B:
1: [  53   12 -137  -85 -136  120   26   92  173   74  160    7  -91 -300
  107  -42  233 -243]
2: [  22  151 -233  -73  -70  149 -192  160   22  115  169  162  118  -98
   46   28  -46  -44]
3: [ -22  161 -111  -69   -3   41   -8 -100 -138  -42   45    5   86  122
 -240 -116  -91   67]
4: [ 152   30  -76    1   75   85   55 -234 -112 -101  -94   26   56   54
 -198 -128  -89  -37]
5: [-16 -44 -66 -37  -8  24 -32  43  67  50 138 -22  25 -36  43   8 124 -33]
6: [-144 -232  147  -28  127 -129  108  -85  -56  -57   83 -251  -28  171
  -10  -74  216   57]
7: [  66  -74  -14   -8  168   57  -22 -138 -180  -76  -71  -12   96  121
  -49  -98  -75    2]
8: [  67   81 -141  -54   70  141 -116  -16 -161  -12    1   99  124   25
  -30  -76 -135  -28]
9: [ 106   70  -65  -52   68  104   91 -228 -213 -136 -118  -24   21   42
 -212 -220  -91  -71]
10: [ 53   4 -77 -29  44  68 -12 -70 -63 -22  22  10  53  20 -59 -71  -6 -32]
11: [ 46 -33 -89 -24  39  74 -69  16   0  28  74  36  65 -31  47  -6  30 -51]
12: [ 534   -8  -92  122  256  223  138 -608 -277 -273 -483  159  111   67
 -346 -238 -372 -143]
13: [ 120   -2  -56   15  135   61   -6 -203 -160  -86  -90   35  110  136
 -163  -95 -134   29]
14: [-105   49 -126  -94 -118   44  -73  189  123  118  264   -7    2 -120
   85   23  184  -58]
15: [  77 -236    8   -2   68   45   24   12  111   29   64  -64  -42 -146
  210    2  226 -173]
16: [-37 -13 -27 -42  48   3  16 -65 -80 -34  60 -64  43  98 -97 -76  32  32]
17: [ 189  -73  -98   56  112   93  -65 -122   -6  -10  -41  106  118   21
  -19   19  -75  -32]
18: [ 108  -79  -95   11   99  103 -116    7  -12   36   35   88  104  -24
   95   27  -22  -54]
19: [-327  -41  -21 -156 -117  -69  -74  332  126  155  406 -164  -40  -55
  195   41  353   11]
20: [ 141 -100  -13   14  121   64   60 -193  -78  -80  -89  -22   28   19
  -57 -102   -2  -80]
21: [-130  121 -133 -118 -184   12    0  142  137   95  285  -47  -35 -112
  -40  -18  208  -42]
22: [ 31 -17 -97  -6   5  39 -60   5  66  51 119  38  69  -3  -9  32  48  -4]
23: [ 86 -92 -55  34  87  30 -36 -71  24   6  39  29  80  43  -8  23  20   1]
24: [   4   68 -117  -50  -36   54  -37    8   16   32  117   25   52  -14
  -71  -29   33  -16]
25: [ -27   36  -92  -62  122   93 -164   42 -217   -2   33   52  164  128
   12  -57 -133   56]
26: [ 224 -150    9   68  240   75   28 -298 -182 -137 -204   19   98  130
  -94 -103 -132  -29]
27: [  95  181 -223  -77 -217  136   39   18  187   67  154   83  -59 -274
  -88  -49  125 -183]
28: [ -50 -153   73   -7  240  -28  -45 -101 -242  -80  -34  -97  126  264
  -20  -78  -55  108]
29: [-181 -163   15 -116 -129  -36   70  232  247  125  328 -200 -163 -248
  257    7  491 -177]
30: [ -18 -131   21  -56  125   42   -1  -23 -135  -43   12  -96   17   32
   75 -105   76  -61]
31: [-261  104 -154 -209 -297   40  -64  426  260  223  474  -78 -117 -323
  230   28  417 -156]
32: [  66 -132  -71   34  150   63 -183   60   -7   67   74   88  160   57
  154   94  -29   20]
33: [ -99  -74  -53  -44   36   -3 -128  148   35   90  200  -19   80   36
  125   60  110   38]
34: [ -76    2 -119  -53  -55   25 -122  173  121  123  248   29   63  -48
   93   76  127    3]
35: [-145   56  -45 -118   -9   13  -16   59 -116    2  142  -92   27   57
  -47 -107   75   19]
36: [ -24 -151  -39  -54   13   52  -63  152  100   91  171  -39  -14 -147
  249   26  222 -134]
37: [ -12  -40 -100  -18   34   49 -142  106   38   87  153   55  106    3
   98   66   43   11]
38: [ 285 -196  -20   33   81  132  141 -221   62  -79 -130  -10  -81 -216
   67 -106  129 -286]
39: [ 213 -169   -9  -25   49  135  161 -161   24  -75  -96  -64 -124 -252
   95 -159  181 -323]
40: [ 305 -151   -9   81   68   62  209 -362   88 -116 -154  -23  -64  -97
 -144 -101   83 -184]
41: [  92  -99  -41  -15  -38   41  111  -80  145    3   68  -57  -87 -159
   15  -49  214 -169]
42: [-181  206 -175 -113 -119   20 -149  187   15  112  288   40  105   56
  -82   22   20  109]
43: [ -55   69  -67  -99   43   66  -27  -26 -188  -42   40  -39   58   72
  -88 -140  -34    7]
44: [ 171  -39 -166   -5  -85  140  -33   55  231   96  119  106  -20 -287
  139   52  158 -223]
45: [  13 -145   84    3  183  -35   90 -226 -172 -127  -76 -137   41  195
 -124 -130   12   39]
46: [-105   -6  -73  -39   11  -15 -113  107   25   79  200   -4   99   87
   15   51   63   87]
47: [  45  -22  -77  -62   79  123  -70   12 -124  -10    9   24   61  -37
   75  -87  -14  -98]
48: [ -77  237 -242 -151 -225  125  -88  213  103  129  274   73   -5 -208
   -1  -29  111 -102]
49: [  92  -12  -64  -39  -11   72   92 -123    6  -46    9  -35  -42  -87
  -75 -115   92 -128]
50: [ 132  -18  -74  -29   43  112   44 -130  -60  -58  -48    7    2  -72
  -45 -120   15 -134]
51: [ -86  188 -203 -145 -153  116 -103  193   28  104  231   50   23 -144
   20  -41   75  -75]
52: [ 119  -85  -71  -48   19  133   32  -25   20   -7    7   -5  -50 -206
  119  -94  131 -232]
53: [ -97  184 -197 -122 -175   78  -88  181   93  116  268   46   22 -122
  -13   -7  103  -39]
54: [ 126   67 -142   -5  -50   78   19 -100   78    6   51   66   30  -66
 -133  -33   16  -63]
55: [  -8  -72   27  -88  -72    4  240 -129   57  -67   54 -204 -181 -157
  -68 -192  302 -200]
56: [  80 -160   41   25  164    6   54 -189  -94  -85  -66  -76   43  105
  -54  -80   25  -17]
57: [-104  138  -81 -125 -131   16   97  -22  -10  -15  148 -105  -58  -35
 -177 -144  133  -40]
58: [ 285   48 -134   19   74  172   45 -266 -106 -102 -165  113   58  -51
 -166 -138 -149 -132]
59: [  54  187 -227  -65 -111  131  -96   61   53   73  142  131   71 -108
  -74   -8  -27  -54]
60: [-225 -185   84  -69   11 -113   34  111   73   53  244 -217  -51   47
  115    3  318   21]
61: [ 102 -269   49   67  235   14  -53  -99  -51  -27  -43  -22   98  109
  110   25   20   -1]
62: [ 123 -121   34   20  228   48   47 -264 -245 -146 -169  -47   84  170
 -113 -147 -108    0]
63: [ -69  -10  -97  -72   18   61 -134  152  -16   81  168   20   82  -14
  116   15   60  -13]
64: [-108   13 -104  -67  -31   23 -132  175   52  108  235   11   76   -5
   83   51  100   25]
65: [ -54  -17  -71  -41   49   24 -105   62  -37   45  130    8   98   72
   20   14   23   49]
66: [ -16  -16 -109  -34 -101   16  -28   98  214  106  232    5  -12 -124
   52   68  204  -62]
67: [-215   50  -70 -126  -97  -18  -59  194   50   98  288  -84    6  -16
   44  -10  195   23]
68: [ 227 -232   65  109  451   73  -89 -327 -396 -179 -313   47  246  347
  -50  -92 -324   91]
69: [-220  143 -169 -187 -281   45  -42  330  213  181  409  -53  -92 -268
  120    1  334 -127]
70: [  47  127 -132  -66   61  127  -82  -65 -214  -46  -23   75  123   67
 -119 -123 -168    1]
71: [ -22 -120   36   17  297   -1 -141  -99 -315  -75  -68  -15  222  349
  -36  -46 -196  179]
72: [  96 -174  -35  -33 -122   52  156   12  311   57  145  -94 -196 -365
  171  -24  416 -314]

[ 316 -167  164   25   19 -309 -373   66   44  316 -110 -353   40 -151
 -650 -243 -172 -563 -307  104   17  280  181 -481  297]
39
[-162  123   53   23  -53   24 -157  -75  -98  149   34  -59  152   -1
   90 -159   80  117 -221  230  197   -1 -188   56  146]
53
[  50  225   59  -21   12  -46 -212  -30    3   20 -104  -53   61  -90
  -67  -36  211   10 -223  219   97  -10   18   70  -48]
2
[ -81 -189 -291  128   -4  169  341  190   21 -255  271  154 -296  366
  235 -174 -172  -25   78 -290  -32 -196  292  142  105]
60
[ -11  -99 -120  -75  112  123  -56   49  100  -55   37 -138 -147  -79
   62  -59   52   91 -156 -108  -21   66   19  -15  -70]
54
[  -4  -76  -97  -62  120  104 -133   -6   91   -1   24 -144  -90 -106
   62 -155   51  100 -197  -23   47  126  -71    8   -3]
4
[ -55 -106 -141  -63   75  134   49  104   65 -111   68  -92 -185   10
   84   13   34   75  -98 -167  -63  -33  110   -4  -88]
62
[  43  240   68   14  -63  -79 -108   40  -42  -20  -88   -3   46   13
 -109   53  180  -70 -155  183   56 -126  161   47  -45]
68
[-205   87  -12  117 -103   55    0  -34 -135   77  150   67  105  186
  182 -238  -17   88 -124  174  209 -103  -98  139  248]
67
[ -23 -176   31   -2  -35  -56  -80   98  -33  156   59 -208  -36   15
 -209  -76 -119 -198 -172  -44  -11   52  103 -271  171]
41
[ 127  -58   92  -77  -23 -143 -155  151   15  100 -102 -260  -57 -100
 -405  146   25 -294 -198  -26 -115   11  275 -341  -31]
44
[-123   -9   65   94 -124  -60  -53   34 -132  174  101  -63  101  133
  -75 -162  -85 -120 -158  131  128  -51   15 -102  278]
31
[  74   79  -61   26   97   31 -173  -53   72  -14   -6  -25  -18  -50
   47 -266   90   51 -202  127  144  100  -53  134   64]
13
[  32   15   22  -31    9  -37 -128   57    8   53  -34 -137  -22  -49
 -139  -20   56  -90 -187   48   12   17   89 -104   11]
26
[-118 -161 -107 -119  122  174 -100    6   76   36   65 -211  -99 -138
  126  -79   39  199 -205  -97   12  128 -148  -51  -27]
9
[  92 -272  121   20  -90 -211 -130  163  -59  277   25 -312   -7   12
 -512  -66 -246 -488 -193  -58  -65   92  250 -517  285]
72
[-191 -147 -277   67  -33  233  386  199  -16 -284  268  146 -286  355
  321   -1  -86   99   92 -312  -69 -287  271  162  -16]
19
[  74   57  -14   13   13  -29  -81   63   21  -26  -24  -48  -56   13
  -93  -61   66  -94 -150   48   26  -21  149  -10    7]
11
[-192   51  -43   73  -42   86  -45  -53  -90   73  131   18   77  106
  205 -258    2  145 -155  142  205  -24 -164  134  203]
35
[  24 -488 -263  -29  172  162   83  147  162  -50  205 -205 -333   33
   16 -248 -261  -76  -94 -400 -102  182  110 -191  120]
55
[  36 -174 -148  -84  105  103   38  150  110 -117   45 -144 -246  -20
  -29   31    0  -32 -102 -234 -128   13  199 -105 -112]
20
[ 123 -125   70  -59    1 -129 -161  128   18  132  -64 -272  -59  -91
 -385   39  -43 -301 -209  -40  -84   72  214 -346   43]
52
[-165  -66 -258  -65  168  317   45  -21  116 -183  139   -1 -181  -16
  438 -158  109  405 -109 -133   63   27 -164  266 -105]
3
[ -47  -17 -117  -66   87  142  -32   41   70  -91   38  -75 -129  -37
  130  -30  106  152 -138  -60   -2    1    9   69 -100]
51
[ -24  -19 -136 -127  139  167  -45   46  118 -134   -5 -108 -169 -115
  127   41  165  191 -150 -102  -43   17   19   70 -205]
59
[  40  184  148   15  -80 -146 -225   -1  -72  147  -93 -106  136  -46
 -224  -28  119 -143 -236  256  103  -20   57  -85   81]
17
[ -66  -28  -94    8   -1   78   53   86   -2  -79   80  -16 -108  102
   72  -35   20   25  -86  -66    4  -92  120   33    1]
14
[-212 -125  -75  -16  -42  127   80   86  -64   23  149  -83  -68  101
  120  -11  -46   81  -96  -99    7  -90   14  -57   77]
69
